Below are the code and all the weights of a small trained network. Each question names an input and a class and asks about switching units off, where a switched-off unit gives its printed mean instead of its output.

import numpy as np


def w(rows, s, z=0):
    codes = np.array(rows[::2]) - 128.0
    scale = np.full(codes.shape[1], s)
    scale[-1] = z or s
    return codes * scale


def f(y):
    return np.maximum(y, 0)


def log_softmax(a):
    a = a - a.max(-1, keepdims=True)
    return a - np.log(np.exp(a).sum(-1, keepdims=True))


def net(x, mask):
    res = np.array(x, float).reshape(1, 8) / 4 @ E
    y = f(res @ A[0][:, :-1].T + A[0][:, -1])
    res = res + np.where(mask, y, B[0][:, -1]) @ B[0][:, :-1]
    return log_softmax(res[-1] @ U[:, :-1].T + U[:, -1])


A, B = {}, {}
E = w([
[152,104,105,102,135,149,142,176,142,115,88,143],'x0',
[119,90,129,202,145,88,166,67,130,114,71,93],'x1',
[122,114,98,125,127,100,192,167,182,188,187,142],'x2',
[129,173,136,103,139,65,171,169,185,128,133,92],'x3',
[177,189,162,47,135,162,108,167,148,135,92,161],'x4',
[176,65,141,140,92,199,175,81,132,123,118,92],'x5',
[107,145,149,156,119,158,78,55,193,162,169,163],'x6',
[120,108,90,146,180,104,140,151,88,211,89,252],'x7',
],0.011)
A[0] = w([
[120,161,139,150,140,120,99,90,141,109,102,87,75],'N0',
[149,118,121,139,128,123,175,160,141,151,114,111,34],'N1',
[161,123,144,104,122,219,125,123,153,139,97,166,40],'N2',
[145,118,129,117,124,181,120,127,142,120,100,149,74],'N3',
[149,104,160,138,104,199,150,8,144,116,181,13,11],'N4',
[111,124,112,182,136,120,134,108,133,234,174,219,12],'N5',
[118,115,126,114,127,94,137,88,137,144,143,219,53],'N6',
[136,67,105,158,133,103,211,174,179,167,128,91,21],'N7',
[109,113,111,133,129,147,92,146,137,103,170,111,67],'N8',
[126,79,116,131,120,97,188,140,165,130,132,124,55],'N9',
[92,102,103,128,116,170,56,174,127,81,211,116,19],'N10',
[110,128,103,104,127,141,101,214,138,112,162,125,79],'N11',
[133,122,132,139,113,160,129,71,140,130,156,78,49],'N12',
[141,157,139,78,125,151,128,137,112,138,122,157,97],'N13',
[101,204,155,157,130,49,74,45,169,103,93,100,1],'N14',
[139,96,131,135,126,131,148,110,31,121,88,140,13],'N15',
[110,119,121,138,137,113,130,103,130,164,164,196,34],'N16',
[158,209,149,41,127,117,167,209,97,149,140,129,3],'N17',
[141,154,140,76,132,119,141,161,110,125,141,130,56],'N18',
[127,81,115,174,138,121,144,104,21,122,53,141,23],'N19',
[131,112,116,137,130,122,136,112,110,121,110,133,96],'N20',
[164,113,137,99,124,230,114,97,151,124,86,164,26],'N21',
],0.013,0.0085)
B[0] = w([
[124,140,123,136,143,93,121,83,153,115,138,127,165],'N0',
[110,125,114,92,139,124,168,137,140,108,117,138,144],'N1',
[123,140,133,59,134,178,141,109,125,125,90,178,169],'N2',
[118,134,157,85,122,158,119,100,100,147,117,139,151],'N3',
[118,98,125,221,86,195,145,111,201,127,129,27,254],'N4',
[120,146,135,206,122,142,130,117,137,214,156,197,210],'N5',
[132,128,127,149,122,137,134,128,134,210,138,124,171],'N6',
[125,120,125,70,139,101,245,122,118,96,137,157,179],'N7',
[131,137,112,128,95,133,123,143,112,97,167,131,145],'N8',
[137,139,132,105,114,105,207,122,105,110,133,149,160],'N9',
[129,114,127,57,88,127,120,128,101,92,236,167,161],'N10',
[139,141,147,103,115,110,101,185,115,128,172,123,165],'N11',
[146,127,139,172,107,153,147,119,159,99,133,102,179],'N12',
[131,124,120,79,130,122,110,138,150,142,88,114,163],'N13',
[134,201,129,103,194,46,108,46,131,93,96,154,186],'N14',
[111,73,120,146,129,117,108,156,69,105,93,102,164],'N15',
[149,123,120,158,141,121,132,116,154,184,156,158,168],'N16',
[132,140,136,164,123,104,93,239,176,163,71,47,188],'N17',
[115,138,114,148,131,129,97,189,159,122,110,109,154],'N18',
[141,90,140,173,137,121,75,144,7,102,113,100,196],'N19',
[120,112,115,146,147,128,113,128,113,116,137,135,145],'N20',
[129,124,104,64,144,203,124,92,144,137,93,164,175],'N21',
],0.018,0.02)
U = w([
[148,156,157,94,119,110,106,217,152,138,119,98,48],'0',
[110,189,158,149,171,68,99,53,135,79,164,142,198],'1',
[121,106,156,182,79,170,146,60,163,60,174,70,166],'2',
[150,114,149,56,117,222,99,113,126,131,97,163,110],'3',
[125,114,132,188,141,136,137,122,105,217,175,218,160],'4',
[126,98,119,106,135,82,254,154,108,109,153,153,96],'5',
[115,135,139,88,71,122,92,153,107,86,253,147,4],'6',
[125,45,131,169,149,138,107,121,6,100,111,142,235],'7',
],0.007,0.002)

Each question gives the input, the list of numbers given to net, and the class t.
The units are the neurons (one row each of A and B). Each row of codes is followed by its name. A weight is (code - 128) times the scale printed after its matrix; where a second scale follows, it is the last column's (A, B and U).
mask holds one flag per neuron, in row order. A switched-off neuron (its flag False) gives its mean, the last column of its row in B, instead of its output. The means were averaged over made-up inputs and are rounded, as every weight is.
A unit's drop is (log p(t) with every unit on - log p(t) with that unit switched off) / (log p(t) with every unit on - log p(t) with every unit switched off).
The circuit of an input: a set's keep is (log p(t) with only the set's units on - log p(t) with every unit switched off) / (log p(t) with every unit on - log p(t) with every unit switched off). Starting from the 12 units with the biggest drops (on a tie, the unit counted first), units are removed one at a time, each time the one whose removal leaves the highest keep (on an exact tie, the one counted first), for as long as the keep stays at least 0.8.
circuit, biggest first: the units of the circuit, biggest drop first
unit that matters most: the unit with the biggest drop
k most important neurons: the k neurons with the biggest drops, biggest first
drop when u is switched off: that unit's drop, to one decimal
input [-8,3,-3,3,-2,-5,-7,-7], class 1: unit that matters most => N14
input [5,3,3,1,2,1,-2,-5], class 5: circuit, biggest first => (N4 N7)
input [6,4,1,6,6,3,-4,6], class 5: 3 most important neurons => (N7 N9 N1)
input [-4,3,2,4,-6,0,-5,-3], class 5: 2 most important neurons => (N7 N9)
input [-6,5,-8,7,6,-1,-7,2], class 1: 2 most important neurons => (N14 N0)
input [6,-1,-3,6,-2,4,-3,8], class 7: 2 most important neurons => (N19 N15)
input [2,-8,7,0,7,8,3,-3], class 3: 2 most important neurons => (N21 N2)
input [7,-4,-2,1,7,-6,8,0], class 0: 2 most important neurons => (N17 N11)
input [0,-2,1,7,-6,-5,-4,-7], class 6: circuit, biggest first => (N10 N4)
input [-8,-6,-4,-7,8,-6,8,-6], class 3: 3 most important neurons => (N21 N2 N13)
input [4,2,-4,-4,2,-7,-3,-7], class 1: circuit, biggest first => (N4 N14)
input [-6,0,0,-4,1,-4,3,0], class 4: 2 most important neurons => (N5 N16)
input [-4,7,-1,8,7,7,8,5], class 4: 2 most important neurons => (N5 N6)
input [2,-7,-7,4,5,0,5,-6], class 3: circuit, biggest first => (N21)
input [-4,2,-6,2,1,0,2,5], class 7: 2 most important neurons => (N19 N5)
input [1,-2,3,-6,2,3,5,2], class 3: 3 most important neurons => (N21 N2 N3)
input [7,0,8,8,-8,8,2,-6], class 5: drop when N9 is switched off => 1.2
input [-5,-3,-5,7,6,4,-2,7], class 0: drop when N17 is switched off => 0.3
input [4,7,-5,6,-2,-3,-5,-3], class 1: drop when N14 is switched off => 0.2
input [-3,-8,0,3,1,2,-3,5], class 0: drop when N4 is switched off => 0.0
input [0,4,7,6,1,-7,0,0], class 5: circuit, biggest first => (N7)
